Each name stands for a flat space through zero: a line, a plane or more. A row that begins with a name and a colon came from that space; any other row is followed by the name of the space it lies nearest, among the names in its block.
j45_j181: [-7,28,4,6,17,16,14,-23,21,30,14,12,3,12,16,2,-27,26,13,3,22,11,-1,14,6,-38,14,6,-7]
j399_j927: [22,-13,9,7,-14,-4,-30,24,-34,-4,-24,-6,7,-18,29,-9,27,4,-52,24,-13,-41,1,22,23,24,-39,-23,-13]
j399_j927: [-6,2,-13,3,-10,40,-54,28,-4,-41,-26,3,2,16,5,-21,28,10,-7,32,-13,-12,-2,20,9,1,36,33,-2]
j399_j927: [-7,25,-10,-2,4,-40,60,-13,12,56,16,-15,-20,-10,10,26,-66,-14,-12,-14,41,30,-9,-9,-13,-9,-35,-27,14]
j306_j194: [2,12,45,-6,25,48,12,-11,13,-30,27,18,17,-5,-14,4,9,42,25,-27,-9,4,-1,-6,9,-3,27,8,1]
j45_j181: [23,-23,-4,19,-9,-55,-5,39,-21,-24,-7,-12,-26,-27,-27,9,17,0,-16,-19,-24,-15,12,-27,20,27,-14,10,-5]
j325_j62: [-36,55,-15,-23,-16,-1,37,-24,13,51,14,35,-4,14,8,4,-11,-31,52,-2,17,28,7,-3,-6,-4,12,14,7]
j399_j927: [2,2,38,4,11,22,32,-58,14,21,1,17,12,-7,-7,-12,11,-19,28,-18,-5,3,13,-1,2,-10,3,-15,-17]
j159_j355: [-12,-15,11,-9,2,-44,12,-37,5,41,0,12,-8,-20,1,-8,-14,-24,3,-12,-7,-5,26,6,2,-3,-43,-19,-32]
j399_j927: [-20,22,-41,-2,-35,21,-45,38,-11,-6,-53,-10,-18,15,28,-22,4,-34,-36,60,8,-4,-8,33,3,14,8,22,6]
j723_j41: [-44,-54,17,-40,36,19,-55,-4,36,-66,10,-8,-1,-1,-32,-19,-38,27,-4,-13,-20,15,9,15,-30,-9,5,17,-20]
j723_j41: [-47,-8,-25,-24,5,-6,-34,-2,29,-1,-13,-6,-21,10,0,-17,-51,-11,-10,20,10,21,7,26,-21,-19,-2,19,-14]
j306_j194: [46,44,34,58,10,67,20,1,-1,2,-31,-13,-2,-6,26,-4,6,31,-38,23,23,-13,-16,20,43,-21,29,-2,1]
j306_j194: [28,-17,44,7,28,28,1,-17,-3,-23,33,15,35,-4,-6,5,32,54,17,-27,-18,-21,1,-7,13,-10,11,-12,-8]
j723_j41: [-12,41,7,-17,-1,-6,27,-15,-2,55,20,23,8,-4,36,11,-21,9,2,3,21,1,0,16,9,-5,-31,-20,-4]
j159_j355: [-10,-10,-17,-15,18,0,-8,17,13,-20,31,-12,7,18,-7,18,-30,35,4,-9,13,18,-18,-7,-24,-15,12,5,20]
j325_j62: [5,9,32,0,-28,22,-7,-3,-27,4,-49,9,-2,-31,21,-26,38,-45,-35,23,-20,-30,13,24,26,45,-35,-20,-20]
j159_j355: [12,7,-12,11,-7,-16,3,0,-9,21,3,7,3,6,10,4,13,3,8,4,1,-9,2,-2,9,-8,0,0,-2]
j325_j62: [-15,15,-27,-29,-22,-7,7,6,-16,20,17,15,19,19,15,11,17,-21,24,6,5,5,-10,-7,-20,17,-6,-7,23]
j325_j62: [9,-11,-9,-7,-29,9,-17,20,-31,-21,-15,3,15,4,0,-6,56,-30,1,11,-22,-18,-5,-8,-3,38,1,-4,14]
j399_j927: [-1,-30,-28,15,-24,-12,-52,21,-9,-27,-53,-16,-22,3,-11,-29,27,-39,-21,32,-23,-15,13,10,3,10,10,24,-15]
j45_j181: [-16,-8,1,-19,-9,24,1,2,1,-14,-24,-22,-3,-3,2,-8,-17,-39,-29,14,9,13,-14,9,-25,24,-16,-19,14]
j45_j181: [-11,-29,4,6,26,-16,-34,-10,25,-12,-4,-6,-15,-4,-11,-15,-32,28,-11,0,-6,-2,18,17,4,-34,1,16,-33]
j45_j181: [-14,33,-5,-4,-1,24,13,9,10,8,-5,-7,-9,5,14,5,-32,1,-13,13,25,19,-14,11,-3,-3,6,3,15]
j723_j41: [-14,74,-1,-7,-15,26,27,-14,-3,63,3,35,9,10,48,2,-3,-2,14,24,27,2,-3,25,19,-9,-2,-2,2]
j325_j62: [11,-4,-18,-2,-28,1,-13,27,-30,-12,-14,-4,10,6,7,0,41,-23,-8,16,-11,-15,-10,-6,-2,31,-3,-5,18]
j159_j355: [27,28,-2,28,20,57,44,2,16,-5,12,-36,11,26,8,25,-33,28,-11,3,49,30,-47,-10,-17,-28,40,-12,48]
j723_j41: [-21,-28,1,-17,6,22,-56,4,8,-39,-12,3,5,7,-5,-24,8,9,-5,15,-20,-9,9,22,-6,-3,11,18,-18]
j45_j181: [15,-33,9,4,-13,-36,-2,19,-24,-16,-23,-21,-16,-33,-12,-1,11,-29,-39,-8,-20,-17,7,-10,5,41,-42,-21,-6]
j159_j355: [4,43,23,20,-8,26,12,-33,0,49,-29,25,-3,-9,34,-21,11,-13,-5,25,7,-16,16,32,36,-13,-5,-3,-29]
j325_j62: [5,-32,46,12,31,-7,-33,2,12,-38,-7,1,-18,-36,-20,-16,-11,45,-27,-18,-28,-21,28,14,32,-7,-12,12,-46]
j325_j62: [2,4,-17,-2,-7,22,28,-23,4,14,6,-9,19,28,1,7,5,-29,24,3,18,20,-21,-13,-31,-7,20,-14,30]
j45_j181: [7,-26,3,23,11,-42,35,-4,19,-5,-19,-44,-45,-28,-38,7,-53,-31,-29,-25,10,27,3,-23,-11,2,-17,-8,0]
j159_j355: [-16,-1,-15,3,6,21,-20,-15,20,12,-24,-16,-6,16,19,-17,-35,-8,-24,33,22,9,-6,32,-12,-29,3,0,-8]
j306_j194: [28,-50,-35,10,-7,-62,-31,55,-29,-34,8,-29,-6,-2,-16,19,15,17,-26,-6,-16,-19,-7,-25,-5,17,-17,-1,13]
j159_j355: [18,32,14,21,-4,3,30,-21,-6,41,-2,16,3,-6,19,2,13,-1,7,2,8,-10,5,3,24,-9,-3,-10,-8]
j325_j62: [24,-9,20,47,20,23,11,-17,24,-19,-27,-25,-21,-6,-24,-11,-13,3,-12,-4,5,9,2,-4,12,-27,35,13,-10]
j723_j41: [-7,65,8,2,-14,7,63,-28,5,58,9,30,-4,-1,12,10,-2,-26,39,-9,20,19,4,-9,13,0,7,0,8]
j723_j41: [7,-29,6,-12,16,24,-57,27,-12,-35,7,-9,26,5,26,-4,2,56,-43,21,-5,-28,-13,31,1,-4,-16,-13,-6]
j159_j355: [-34,-76,-32,-35,6,-101,-29,-23,11,22,11,-10,-14,-6,-19,-6,-40,-31,-1,-15,-15,3,28,-1,-38,-9,-61,-17,-32]
j325_j62: [-22,38,-63,-21,-28,-52,-10,56,-16,17,31,25,-11,21,6,26,5,12,37,4,4,9,-2,-19,2,10,13,40,25]
j399_j927: [-7,1,-10,-24,-27,-26,13,-2,-25,30,1,10,10,-6,15,4,19,-42,1,3,-4,-8,1,-4,-10,34,-40,-27,7]
j306_j194: [-8,-37,-45,-4,-17,-83,-54,30,-17,10,-14,-3,-21,-5,5,-8,0,-8,-23,18,-18,-24,22,10,6,2,-38,11,-27]
j159_j355: [3,7,2,11,-18,-10,-9,-11,-12,24,-27,16,-6,-9,13,-19,28,-26,-2,17,-13,-21,20,14,23,5,-11,2,-24]
j306_j194: [-5,-28,10,-8,5,0,6,-11,7,-19,-6,-16,-4,-9,-21,-4,-9,-22,-6,-13,-6,10,0,-9,-19,12,-8,-11,2]
j399_j927: [3,36,39,15,13,72,5,-30,14,10,-20,11,10,-1,28,-19,-4,16,-14,22,14,-5,-2,36,22,-21,16,-4,-15]
j723_j41: [27,22,4,14,-11,8,11,7,-25,20,2,9,17,1,26,8,31,10,-6,10,3,-21,-8,2,20,6,-6,-14,6]
j723_j41: [35,-34,-5,16,-2,-29,-13,20,-26,-11,0,-19,7,-8,2,8,21,12,-29,-1,-11,-26,-5,-8,5,10,-23,-20,1]
j45_j181: [-11,-2,5,-15,-7,25,14,-12,2,1,-16,-16,4,0,6,-5,-12,-38,-17,9,11,13,-13,6,-23,17,-15,-25,14]
j399_j927: [-9,-17,-10,-2,8,11,-23,4,15,-42,12,7,3,19,-35,-5,19,13,42,-14,-19,10,4,-18,-11,-11,50,38,4]
j45_j181: [-5,10,-21,12,20,3,-4,-14,29,-2,35,20,6,36,-21,6,1,41,67,-15,3,18,4,-16,-3,-53,67,46,2]
j306_j194: [-19,40,-40,-10,-18,-29,-22,33,-9,27,12,29,-9,14,24,7,0,20,17,20,6,-5,7,11,19,-8,6,34,-3]
j306_j194: [-33,5,-7,-28,2,-25,-32,13,6,-4,20,33,-7,-3,-4,-4,-3,24,25,-7,-18,-3,23,7,10,-1,-1,32,-21]
j306_j194: [-21,90,-26,10,-25,46,41,26,14,21,-29,-9,-33,15,18,8,-38,-32,-6,32,49,43,-26,6,3,4,38,27,41]
[-6,-57,25,-20,20,-25,-27,-26,3,-18,18,13,15,-14,-20,-12,14,13,12,-26,-35,-18,25,0,-6,0,-24,-11,-33]
j306_j194
[12,28,-4,8,-3,2,-6,40,-18,18,-13,-19,-8,-12,49,12,-34,29,-72,32,30,-14,-19,31,21,5,-40,-22,6]
j399_j927
[-33,-6,1,-37,6,-17,-18,0,8,-10,31,30,5,0,-14,1,0,16,37,-20,-19,4,17,-4,-6,4,-1,19,-11]
j306_j194
[-21,-7,24,-24,8,-14,-23,1,2,-13,14,29,-2,-20,-9,-9,6,21,13,-17,-28,-13,26,7,16,11,-15,14,-29]
j325_j62
[27,-9,3,12,-6,28,55,-38,-5,21,-7,-31,24,14,4,9,6,-49,-4,-1,24,15,-30,-17,-35,4,-3,-51,35]
j306_j194
[-3,27,-28,12,0,-8,24,0,15,23,9,-5,-12,19,-1,13,-25,0,19,1,26,25,-10,-11,-7,-24,26,15,18]
j325_j62
[-14,-12,-35,-8,-8,-27,-11,20,5,-15,5,-7,-13,13,-22,6,-5,-13,18,-5,-4,16,-1,-19,-18,2,17,23,13]
j399_j927
[65,-1,37,45,19,67,45,22,-9,-58,4,-46,16,-3,-20,27,15,33,-27,-21,14,6,-45,-34,0,12,39,-22,51]
j306_j194
[-8,15,17,12,0,16,11,-20,17,-5,-14,16,-15,-6,-23,-15,12,-17,30,-10,-12,10,18,-6,14,-4,32,27,-14]
j325_j62
[13,19,12,13,4,3,31,-19,1,28,5,4,3,-4,10,6,-4,1,4,-5,13,1,-1,-2,9,-10,-3,-13,0]
j159_j355
[-4,1,8,-3,9,25,49,-61,22,30,8,-5,17,18,-5,1,-14,-36,30,-11,21,28,-11,-9,-34,-20,11,-26,14]
j45_j181
[-36,-45,30,-47,24,-14,-24,-16,18,-43,34,23,7,-16,-42,-7,-1,16,36,-44,-40,5,26,-11,-17,12,-9,11,-24]
j306_j194
[-33,3,8,-20,-2,3,2,-36,18,22,-13,13,-7,-4,1,-19,-17,-35,11,4,0,12,17,17,-9,-4,-12,-1,-20]
j306_j194
[1,72,-19,-4,-36,21,31,65,-27,0,-6,-3,-13,-2,22,27,2,-10,-18,16,25,13,-31,-11,12,46,6,8,51]
j45_j181
[-12,-24,12,-3,20,50,-26,7,26,-72,-4,-14,-1,10,-39,-12,-2,15,11,-9,-13,18,-7,-7,-18,-5,50,29,8]
j723_j41
[0,24,-1,0,-3,13,17,-2,-1,15,6,6,5,6,11,7,-1,1,7,3,12,6,-8,0,1,-2,6,-2,10]
j45_j181
[12,28,0,11,-1,26,20,15,-2,-5,4,-5,2,7,4,13,1,12,1,1,15,9,-18,-8,4,1,22,4,24]
j306_j194
[-32,40,3,-25,27,24,-18,0,24,16,41,32,13,17,30,7,-40,73,16,7,21,8,-1,31,8,-40,11,20,-10]
j159_j355
[-26,-14,-15,-23,-1,-42,-40,23,0,-12,13,20,-12,-6,-10,-3,-3,18,11,-6,-22,-7,22,3,6,4,-10,28,-21]
j306_j194
[-38,33,-53,-27,-38,-12,5,18,-3,28,-17,-1,-16,20,15,1,-18,-58,5,29,22,26,-11,4,-25,19,-4,9,26]
j399_j927
[34,-24,4,18,6,21,-24,28,-18,-42,-1,-20,17,4,1,5,28,33,-26,6,-9,-21,-18,-3,5,5,11,-6,13]
j723_j41
[34,-8,-44,15,-31,-53,-23,52,-46,-11,19,17,12,15,-8,19,78,13,33,-4,-30,-32,2,-37,18,20,18,25,16]
j159_j355
[-3,16,3,12,-2,11,15,-13,12,5,-10,5,-11,1,-11,-6,1,-15,18,-2,2,11,6,-5,5,-7,23,15,-2]
j325_j62
[25,5,28,5,16,61,-10,18,-9,-42,17,-1,32,7,9,8,25,54,-9,0,-2,-14,-23,3,8,2,24,-5,17]
j723_j41
[-4,-10,-30,14,-7,-32,-8,15,7,0,-23,-25,-32,0,-11,-2,-27,-21,-19,10,8,12,2,-3,-6,-6,0,13,0]
j399_j927
[17,11,40,33,0,61,42,-59,15,19,-53,-19,-4,-10,4,-26,0,-57,-20,14,15,8,-3,15,2,-6,8,-28,-7]
j325_j62
[29,-35,24,15,-13,-8,-28,-5,-32,-4,-36,-1,8,-25,13,-23,50,-19,-38,15,-32,-48,17,17,24,25,-38,-26,-31]
j399_j927
[27,-24,22,11,6,-13,-8,3,-19,-6,1,-3,9,-20,6,1,18,19,-25,-6,-15,-29,6,2,17,9,-28,-22,-15]
j399_j927
[34,10,-26,25,-23,-25,-1,25,-32,10,6,11,9,12,5,12,54,5,20,4,-11,-23,-1,-21,20,6,16,11,12]
j159_j355

Rows lie near named flat spaces through zero. A row that begins with a name and a colon came from that space; any other row is followed by the name of its block's space that it lies nearest.
j692_j785: [38,9,1,-10,-18,7,8,-6,-15,5,-9,7,14,32,24,15,2,-14,2,-19,-8,0,-3,-11,-16,-5,18,1,-17]
j692_j785: [32,14,9,-14,55,-26,33,-1,-4,-15,0,-10,-17,15,-23,-6,-36,13,6,8,5,20,-43,-30,-33,-2,-20,9,4]
j585_j863: [3,-7,-19,-18,-2,-4,14,-19,14,27,-18,9,-25,6,-17,26,-6,5,-1,-7,-1,50,-22,-20,-14,-41,-25,3,18]
j585_j863: [48,76,-12,19,-77,-3,21,20,-26,13,-18,21,-42,46,22,-44,36,-16,12,-39,-35,30,15,-38,57,-11,54,-11,22]
j692_j785: [-10,-29,-33,14,-50,33,-3,41,10,1,1,12,80,11,36,44,-9,-12,4,-30,9,-75,55,16,-22,25,1,5,-52]
j553_j247: [31,-5,-33,-1,34,2,25,-2,-1,17,-31,-21,-26,-2,-32,23,2,30,-11,-22,17,39,-39,-13,-18,-27,-40,-14,5]
j692_j785: [-69,-76,34,-28,47,-1,-20,-22,25,-13,34,-12,52,-32,10,45,-33,-11,-11,52,8,-24,-16,48,-51,20,-41,17,-21]
j553_j247: [1,-2,17,-10,-10,2,-9,-1,0,-9,18,9,32,23,21,3,-16,-16,9,7,-6,-39,22,-5,-20,14,22,18,-20]
j676_j936: [12,-8,-12,-1,15,-8,-6,0,6,-14,-15,19,15,-32,-3,16,-12,-5,8,-11,17,8,7,8,4,1,-7,-17,2]
j553_j247: [11,-16,43,-17,17,-12,-15,-59,-8,-28,-2,37,15,-34,14,5,-32,-28,9,30,23,14,-19,11,-31,-15,27,17,-11]
j585_j863: [-7,-3,33,28,4,9,-1,12,-28,-37,15,-19,28,-22,27,-26,6,-7,-11,20,8,-43,-11,41,0,44,21,0,-34]
j676_j936: [-51,-88,13,-17,53,14,2,-34,18,-2,7,-22,41,-43,-8,62,-35,9,-23,42,35,-6,-50,45,-80,-7,-62,21,-37]
j676_j936: [-15,12,42,-10,11,-13,-34,5,-8,-18,34,-10,9,9,24,-29,19,-19,3,19,-32,-25,25,21,36,43,29,-12,12]
j676_j936: [53,-18,-6,-10,38,-17,54,-3,-15,-27,-35,11,27,-22,14,50,-42,-11,0,-15,21,47,-72,6,-54,-5,-36,-12,-25]
j692_j785: [30,-4,8,-32,29,-22,11,-20,5,-8,-7,20,9,8,2,27,-34,-14,12,0,0,28,-20,-18,-31,-12,-9,3,3]
j692_j785: [-13,28,-4,18,-27,-8,0,36,4,-11,14,11,0,4,5,-32,2,-6,13,-5,-14,-23,36,-8,37,23,19,-2,11]
j692_j785: [-22,-26,-3,4,17,15,5,-12,-1,16,-4,-32,-15,-12,-15,11,15,21,-23,12,9,13,-33,19,-15,-12,-30,1,-5]
j585_j863: [-15,12,-48,31,0,7,11,39,21,9,-5,-7,-21,-6,-52,-22,-10,42,6,-14,27,-31,31,-31,8,-8,-20,11,7]
j553_j247: [-25,17,24,16,-88,30,-20,-7,-14,16,24,7,7,39,40,-32,32,-22,-3,10,-24,-46,41,3,17,3,62,30,-19]
j676_j936: [30,16,-54,4,-50,13,58,32,-2,43,-33,-8,-19,50,5,33,16,9,-8,-50,-22,46,-29,-32,-8,-31,-32,-7,0]
j553_j247: [-34,3,13,15,-5,-9,5,6,-2,-8,7,-7,-22,-29,0,-24,13,-2,-7,20,-10,23,-20,22,30,9,-6,-8,19]
j553_j247: [-7,-20,-23,-8,-34,21,30,4,3,37,-11,-15,5,33,14,43,10,1,-16,-15,-14,21,-27,-2,-29,-23,-30,8,-15]
j692_j785: [-10,25,-6,25,-9,1,11,31,-6,-3,8,-18,-21,7,-11,-38,13,16,-2,0,-7,-15,5,-7,25,15,4,0,7]
j692_j785: [-25,-11,10,-7,8,-10,-9,0,12,-8,14,7,9,-14,2,1,-11,-8,5,16,-4,-3,7,9,4,9,-6,2,8]
j692_j785: [68,18,1,-31,-14,-15,-14,-28,-4,-10,-20,60,28,16,27,27,-23,-38,30,-31,1,13,30,-28,-10,-17,43,-6,-2]
j676_j936: [7,-18,2,-28,10,-1,0,-7,8,9,4,0,23,25,13,36,-12,-10,1,-3,-11,0,-3,-4,-29,-2,-13,3,-9]
j585_j863: [40,24,0,2,6,-12,-15,21,-17,-20,-10,7,14,-6,24,-5,21,-16,8,-29,-14,1,20,15,43,31,22,-43,8]
j676_j936: [-38,26,-8,36,-44,-11,26,16,13,-12,4,33,-30,-27,-21,-49,-25,3,16,19,14,4,8,-24,19,-14,12,30,16]
j585_j863: [0,-33,-21,-4,-11,16,18,-15,4,16,-23,4,14,-11,3,46,-7,1,-11,-9,17,23,-27,9,-36,-27,-28,4,-19]
j553_j247: [0,-5,39,-1,64,-29,18,-20,1,-51,17,13,6,-31,-25,-26,-72,4,15,48,38,-17,-33,-14,-53,7,-1,38,-14]
j585_j863: [23,22,-35,30,-48,21,35,6,-11,21,-30,4,-28,14,-14,-10,7,18,-4,-25,17,12,-12,-29,-8,-36,6,16,-11]
j553_j247: [36,1,0,-15,42,-8,-3,3,5,-18,7,6,30,21,-12,9,-41,6,17,-6,19,-45,20,-29,-41,11,5,15,-21]
j585_j863: [10,17,-30,-1,-27,-8,7,27,9,12,-14,16,-4,7,7,11,13,-8,9,-32,-19,25,19,-9,35,-2,-6,-25,22]
j676_j936: [22,-12,-34,-26,-15,7,15,-1,16,32,-17,12,14,38,1,52,-13,-1,5,-30,-5,15,5,-29,-33,-29,-22,5,-6]
j585_j863: [-18,-35,-30,0,-35,19,17,4,15,21,-15,10,27,-5,12,51,-6,-5,-7,-14,7,8,-5,10,-27,-19,-30,5,-19]
j676_j936: [31,40,-20,27,-15,-14,9,28,-13,-18,-25,18,-18,-27,0,-27,15,-3,11,-30,1,23,10,-1,55,10,17,-35,21]
j676_j936: [-17,-23,1,-14,3,23,-14,0,-2,32,11,-45,4,33,10,23,39,10,-25,-2,-24,-9,-5,21,-4,7,-20,-9,-8]
j553_j247: [16,26,27,17,-2,8,-16,-15,-29,-9,4,-16,-24,3,3,-46,30,4,-8,9,0,-13,-2,7,23,8,41,-1,-2]
j585_j863: [-34,-14,37,-23,4,-23,6,-10,1,-7,17,0,-1,-10,31,11,4,-31,-6,29,-38,49,-38,31,13,13,-15,-11,21]
j553_j247: [-34,10,15,28,-26,1,2,-20,-9,-1,-4,3,-46,-41,-9,-41,22,1,-10,26,5,37,-26,17,34,-18,12,4,21]
[-33,11,-10,8,-20,-12,2,20,14,6,6,7,-21,-11,-6,-16,10,-2,4,2,-18,21,11,0,40,2,-9,-9,31]
j692_j785
[-26,18,-24,23,-54,19,3,32,5,26,7,-11,-16,26,-3,-22,29,12,-4,-13,-17,-21,32,-11,31,0,7,6,5]
j553_j247
[-23,-17,0,8,26,1,-64,-9,13,-15,3,10,12,-59,-15,-10,16,4,5,5,23,-28,54,34,44,17,13,-27,15]
j676_j936
[-39,-5,-10,17,-64,19,13,24,8,12,13,6,20,17,20,1,0,-9,-1,2,-11,-32,22,1,-4,4,5,24,-19]
j585_j863
[19,-26,-16,1,-26,20,-5,9,-7,-3,-18,12,58,-9,41,49,7,-21,-3,-30,6,-17,15,31,-11,13,2,-20,-35]
j585_j863
[-38,-2,48,19,41,-5,-64,-18,0,-45,38,-1,7,-52,-18,-64,-5,6,7,50,28,-71,47,28,26,38,44,10,1]
j692_j785
[-9,4,-28,-7,-6,-3,-9,52,26,3,19,3,36,31,2,12,-12,1,18,-23,-16,-53,63,-18,11,31,-8,-5,0]
j553_j247
[34,-6,-14,-26,10,-3,-9,-18,12,6,-12,27,19,15,-4,33,-24,-6,16,-19,12,-1,20,-26,-28,-20,3,4,-5]
j676_j936
[-41,-18,-19,0,-26,22,-17,-17,28,35,9,4,-11,12,-30,3,-4,19,0,10,16,-25,33,-23,-18,-36,-4,36,0]
j676_j936
[-31,-16,-4,-14,-22,25,-2,14,2,46,19,-49,-3,56,16,21,45,8,-26,-3,-43,-6,-4,12,1,5,-23,-2,-3]
j676_j936
[-35,-11,-11,6,-4,-13,7,1,17,1,-9,15,-18,-45,-12,4,-2,-2,0,9,3,44,-14,14,23,-13,-26,-11,28]
j553_j247
[-15,-35,11,-8,9,3,26,-32,-4,7,-13,-8,-6,-22,4,32,-9,-3,-19,21,8,50,-68,22,-39,-26,-34,9,-10]
j585_j863
[-51,-7,29,5,-16,-7,14,19,-2,-12,28,-14,8,-4,28,-12,4,-18,-9,31,-30,1,-21,30,11,30,-9,5,1]
j553_j247
[-27,0,0,17,-44,26,44,18,-11,26,13,-36,-11,48,10,-7,11,12,-21,11,-18,-12,-35,-8,-30,-6,-13,36,-26]
j553_j247
[33,10,27,-45,49,-45,-4,-49,7,-12,-8,36,-26,-10,-12,7,-33,-20,20,14,-3,70,-29,-25,-9,-28,1,-4,39]
j692_j785
[-74,-48,-7,5,-30,28,16,19,10,32,15,-44,13,5,19,34,29,5,-34,16,-24,2,-28,44,-10,8,-50,4,-15]
j692_j785
[9,1,19,-12,-2,-3,-26,-27,-4,-6,1,18,4,-7,12,-3,3,-17,6,6,0,2,13,5,7,-4,27,-2,4]
j692_j785
[-3,1,21,7,1,-12,61,12,-18,-18,3,-14,-1,5,19,-1,-23,-9,-9,20,-12,29,-73,6,-32,9,-22,15,-16]
j676_j936
[41,4,-20,-11,0,13,-17,-2,-11,22,-21,-12,0,21,8,23,37,4,-8,-38,-9,10,12,3,16,-5,3,-32,2]
j553_j247
